130	130	128	129
108	105	122	129
Answer: 129

103	127	109	114	118	123	129 Answer: 109

157	137	131	136	142	150	150 Answer: 131

150	122	126	122	136	118 Answer: 122

115	145	101	103	153	120	113 Answer: 101

121	113	119	115
139	138	133	139
123	106	123	105
Answer: 139

100	150	100	154	114	104	114
109	113	122	129	118	139	140
118	117	135	127	134	121	142
Answer: 135

120	105	153	112	109	149	121 Answer: 153

150	119	113	105	156 Answer: 150

99	137	129	135
158	125	104	135
Answer: 135
---
[151 132 126 106]	151, 106

[[151 114 125 129 141]
 [135 116 115 145 126]]	151, 126

[[138 127 127 106 126 127 126]
 [139 124 122 109 130 129 123]]	138, 123

[130 149 150 114 117 142 142]	130, 142

[[119 150 106 130 137 119 152]
 [126 143 111 128 144 118 156]]	119, 156

[132 119 113 100 127]	132, 127
---
[[104 139 125 131 124 150 127 141 124 133 116 116 128 124 132]
 [128 134 136 120 145 124 130 124 118 116 115 135 116 113 149]
 [131 143 138 115 127 112 117 114 119 145 139 131 128 128 134]
 [125 113 113 134 133 125 132 138 146 123 117 121 131 134 109]
 [125 126 110 132 137 129 124 128 121 141 120 117 153 130 126]
 [122 134 134 132 133 117 137 124 147 125 108 130 123 137 118]
 [131 131 141 117 123 110 124 124 142 128 136 133 107 134 118]
 [143 132 138 121 138 127 139 118 130 115 114 144 115 110 136]
 [117 136 127 134 116 154 136 135 136 131 114 125 127 121 119]
 [102 144 135 141 131 141 132 127 123 133 118 124 126 128 140]
 [116 113 124 134 151 110 122 121 138 128 132 121 116 129 138]
 [109 120 123 146 142 128 138 133 125 111 123 126 123 133 141]] Out: 141

[[141 100 141 138 128 140 136 136 100 146 133 131 109 141 137]
 [133 142 104 116 117 133 128 130 144 135 124 118 133 137 129]
 [119 115 127 134 133 109 109 103 121 123 101 133 118 124 114]
 [122 123 116 127 121 115 114 110 122 125 108 127 121 129 117]
 [106 126 118 117 123 112 107 112 124  99 114 123 130 104 106]] Out: 106

[[128 130 128 147 132 128 124]
 [128 127 127 124 121 126 123]
 [127 127 128 141 133 127 126]
 [128 126 124 138 123 127 127]
 [129 125 127 135 123 127 133]
 [130 126 125 121 125 127 128]
 [122 131 127 111 126 128 125]
 [128 127 128 128 140 126 133]
 [128 129 136 130 138 126 129]
 [126 128 121 124 123 126 134]
 [127 127 130 155 118 128 124]] Out: 124

[[131 137 115 121 134 131 131 130 113 128 119 142 127 127 134 132]
 [123 113 119 112 122 131 117 145 129 136 128 135 128 142 123 121]
 [134 140 116 127 140 135 126 134 112 127 117 143 127 126 135 137]
 [123 131 136 134 138 126 137 100 130 130 119 122 139 106 124 126]
 [121 136 115 121 134 131 131 129 113 128 119 142 127 128 134 132]
 [113 122 126 117 116 119 129 132 126 133 132 135 128 140 125 125]
 [137 131 135 133 138 125 136 100 130 130 119 122 139 106 124 126]
 [130 115 121 113 121 127 119 142 128 135 128 136 129 142 123 123]
 [123 127 125 118 118 119 134 128 123 131 130 136 128 136 128 126]
 [117 110 122 118 116 132 121 151 138 137 143 121 116 145 127 116]] Out: 116

[[127 144 138 121 138 102 147 122]
 [116 124 132 112 113 118 133 109]
 [144 122 117 137 117 132 119 132]
 [141 110 109 134 107 133 121 128]
 [129 140 134 122 137 108 145 127]] Out: 127

[[127 134 124 125 122 104 120 135 128 137 109 114 119]
 [133 142 119 129 117 113 112 140 128 140 104 118 124]
 [134 140 117 123 109 112 124 141 110 129 108 119 124]
 [128 137 120 127 117 109 113 139 124 131 103 113 126]
 [130 138 119 119 117 108 121 130 115 121 105 108 123]
 [126 134 115 126 112 109 116 132 131 131 107 113 124]
 [128 136 119 127 116 109 115 136 122 130 102 115 124]] Out: 124

[[133 135 121 121 141 127 142 116 141]
 [131 150 114 109 144 115 136 120 144]
 [115 115 147 145 116 143 112 140 116]
 [123 121 140 138 130 143 129 125 131]
 [121 140 128 121 141 131 136 119 144]
 [119 131 136 131 137 140 133 121 140]
 [131 134 120 120 139 126 144 116 142]
 [137 141 112 112 131 109 128 128 128]
 [121 140 129 122 142 131 135 120 144]] Out: 144

[[140 135 123 137 119 137 121]
 [103 106 143 106 143 112 138]
 [115 118 119 110 119 126 115]
 [119 113 137 113 126 121 133]
 [118 113 139 113 133 123 134]
 [138 141 118 137 125 131 114]
 [127 136 114 126 120 139 111]
 [130 137 115 126 120 137 111]] Out: 111
